Here is a tiny trained network, its code and every weight. The questions are about switching its units off for an input and a target symbol, where a switched-off unit gives its printed mean instead of its output.

import numpy as np


def w(rows, s, z=0):
    codes = np.array(rows[::2]) - 128.0
    scale = np.full(codes.shape[1], s)
    scale[-1] = z or s
    return codes * scale


def softmax(a):
    e = np.exp(a - a.max(-1, keepdims=True))
    return e / e.sum(-1, keepdims=True)


def log_softmax(a):
    a = a - a.max(-1, keepdims=True)
    return a - np.log(np.exp(a).sum(-1, keepdims=True))


def net(x, mask):
    ids = ['ΘΛΞΣαγδζηψ'.index(c) for c in x.split()]
    T = len(ids)
    res = E[ids] + P[:T]
    u = 0
    for l in range(3):
        r = res
        for j in range(3):
            rows = slice(2 * j, 2 * j + 2)
            q, k, v = (r @ M[l][rows].T for M in (Q, K, V))
            z = softmax(np.where(np.tri(T) > 0, q @ k.T / 2**0.5, -1e9)) @ v
            o = O[l][rows]
            res = res + np.where(mask[u + j], z, o[:, -1]) @ o[:, :-1]
        u += 3
    return log_softmax(res[-1] @ U[:, :-1].T + U[:, -1])


Q, K, V, O = {}, {}, {}, {}
E = w([
[95,177,120,137],'Θ',
[98,61,27,133],'Λ',
[51,179,140,106],'Ξ',
[115,41,50,124],'Σ',
[102,49,35,116],'α',
[56,152,188,208],'γ',
[192,90,176,28],'δ',
[150,255,176,166],'ζ',
[236,109,140,88],'η',
[220,126,177,208],'ψ',
],0.0095)
P = w([
[96,155,30,118],'0',
[109,143,101,144],'1',
[141,147,126,164],'2',
[179,123,187,157],'3',
[187,123,218,137],'4',
[208,95,255,120],'5',
],0.0041)
Q[0] = w([
[138,62,61,128],'L0H0',
[123,219,207,131],'L0H0',
[65,136,51,126],'L0H1',
[146,94,123,118],'L0H1',
[141,223,255,154],'L0H2',
[127,112,78,59],'L0H2',
],0.013)
K[0] = w([
[66,152,87,137],'L0H0',
[199,101,178,118],'L0H0',
[6,139,68,159],'L0H1',
[145,132,110,102],'L0H1',
[144,178,214,168],'L0H2',
[66,118,77,105],'L0H2',
],0.014)
V[0] = w([
[72,191,100,156],'L0H0',
[27,116,121,104],'L0H0',
[166,72,177,151],'L0H1',
[156,141,124,56],'L0H1',
[2,110,180,100],'L0H2',
[128,215,194,173],'L0H2',
],0.0073)
O[0] = w([
[132,98,30,61,196],'L0H0',
[108,98,136,25,161],'L0H0',
[178,64,203,145,112],'L0H1',
[153,158,123,47,99],'L0H1',
[60,116,211,48,209],'L0H2',
[146,254,192,145,253],'L0H2',
],0.0061,0.0013)
Q[1] = w([
[167,121,107,139],'L1H0',
[126,114,104,109],'L1H0',
[66,220,174,219],'L1H1',
[191,15,76,2],'L1H1',
[124,108,119,140],'L1H2',
[128,126,130,133],'L1H2',
],0.0082)
K[1] = w([
[137,145,140,158],'L1H0',
[90,129,167,137],'L1H0',
[30,191,203,254],'L1H1',
[235,56,34,13],'L1H1',
[142,106,109,98],'L1H2',
[127,115,134,119],'L1H2',
],0.0058)
V[1] = w([
[103,141,122,112],'L1H0',
[122,150,125,84],'L1H0',
[37,213,211,254],'L1H1',
[57,198,170,216],'L1H1',
[142,119,130,96],'L1H2',
[166,111,110,131],'L1H2',
],0.0057)
O[1] = w([
[112,164,104,94,159],'L1H0',
[154,202,74,104,154],'L1H0',
[83,198,205,244,250],'L1H1',
[73,223,201,253,221],'L1H1',
[152,109,106,119,120],'L1H2',
[128,102,127,148,95],'L1H2',
],0.0035,0.0022)
Q[2] = w([
[188,60,110,2],'L2H0',
[166,50,72,61],'L2H0',
[133,62,37,73],'L2H1',
[128,109,12,132],'L2H1',
[124,222,230,176],'L2H2',
[207,69,94,74],'L2H2',
],0.0086)
K[2] = w([
[61,49,37,45],'L2H0',
[52,79,2,87],'L2H0',
[58,123,86,127],'L2H1',
[93,133,33,154],'L2H1',
[215,126,175,114],'L2H2',
[46,98,74,114],'L2H2',
],0.0068)
V[2] = w([
[157,187,133,64],'L2H0',
[24,156,165,160],'L2H0',
[193,135,151,119],'L2H1',
[255,70,132,117],'L2H1',
[171,211,79,181],'L2H2',
[99,45,183,70],'L2H2',
],0.0083)
O[2] = w([
[137,254,167,48,92],'L2H0',
[178,65,200,110,254],'L2H0',
[115,189,112,157,100],'L2H1',
[60,184,119,235,37],'L2H1',
[209,137,86,143,156],'L2H2',
[21,130,174,117,93],'L2H2',
],0.0086,0.0037)
U = w([
[198,182,123,108,21],'Θ',
[119,32,37,142,251],'Λ',
[169,2,201,88,52],'Ξ',
[103,151,152,168,116],'Σ',
[92,91,109,132,208],'α',
[119,190,152,33,129],'γ',
[84,228,129,104,197],'δ',
[140,155,114,105,33],'ζ',
[149,146,74,229,146],'η',
[72,165,182,153,115],'ψ',
],0.006,0.002)

Each question gives the input, a string of symbols that net reads in full, and the target symbol t.
The units are the heads (2 rows each of Q, K, V and O). Each row of codes is followed by its name. A weight is (code - 128) times the scale printed after its matrix; where a second scale follows, it is the last column's (O and U).
mask holds one flag per head, layer by layer. A switched-off head (its flag False) gives its mean, the last column of its rows in O, instead of its output. The means were averaged over made-up inputs and are rounded, as every weight is.
A unit's drop is (log p(t) with every unit on - log p(t) with that unit switched off) / (log p(t) with every unit on - log p(t) with every unit switched off).
The circuit of an input: a set's keep is (log p(t) with only the set's units on - log p(t) with every unit switched off) / (log p(t) with every unit on - log p(t) with every unit switched off). Starting from all 9 units, units are removed one at a time, each time the one whose removal leaves the highest keep (on an exact tie, the one counted first), for as long as the keep stays at least 0.8.
units of the circuit, in order: the units of the circuit, biggest drop first
most important unit: the unit with the biggest drop
which heads matter: for each layer, one digit per head in row order, 1 if its drop is at least 0.15 and else 0, layers parted by /
drop when u is switched off: that unit's drop, to one decimal
input Ξ γ Ξ ζ ζ Θ, target Θ: units of the circuit, in order => [L2H2 L0H2 L1H1 L2H0]
input Ξ Ξ γ γ γ, target Ξ: units of the circuit, in order => [L2H0 L2H1 L1H1]
input Λ Σ γ γ Ξ, target Ξ: units of the circuit, in order => [L2H0 L2H1 L1H1]
input α ζ γ, target Θ: units of the circuit, in order => [L2H2 L0H2 L2H1 L1H1]
input δ γ ψ Θ, target η: units of the circuit, in order => [L2H2 L0H2 L1H1 L0H0]
input α α δ γ γ Ξ, target Ξ: which heads matter => 101 / 010 / 110
input α Σ Ξ γ Θ, target Ξ: which heads matter => 001 / 010 / 110
input γ ψ ζ, target η: units of the circuit, in order => [L2H2 L0H2 L1H1]
input Ξ Ξ Θ, target γ: which heads matter => 101 / 000 / 110
input Λ Ξ Σ α γ, target Ξ: which heads matter => 001 / 010 / 110
input δ Ξ ψ, target η: most important unit => L0H2
input ζ γ γ Σ, target Λ: units of the circuit, in order => [L0H2 L2H0 L1H1]
input η δ η, target η: which heads matter => 101 / 000 / 010
input γ Ξ δ ζ γ Ξ, target Θ: which heads matter => 101 / 010 / 001
input α δ Σ δ α Θ, target ψ: units of the circuit, in order => [L2H2 L0H0 L2H1 L1H1]
input γ γ Ξ γ δ γ, target ψ: which heads matter => 010 / 010 / 011
input γ δ γ ψ Σ, target Λ: which heads matter => 001 / 010 / 100
input η γ Λ δ γ, target ψ: most important unit => L1H1
input γ δ ζ Θ, target Θ: which heads matter => 101 / 010 / 101
input Λ ψ γ Θ, target η: most important unit => L2H2
input γ Θ δ ψ γ, target η: which heads matter => 001 / 000 / 011
input γ γ δ, target γ: drop when L0H1 is switched off => 0.2
input δ γ γ ψ, target η: drop when L2H2 is switched off => 0.3
input Ξ Ξ Ξ, target γ: drop when L0H2 is switched off => 0.2
input α Σ γ δ Ξ, target ψ: drop when L1H1 is switched off => 0.4
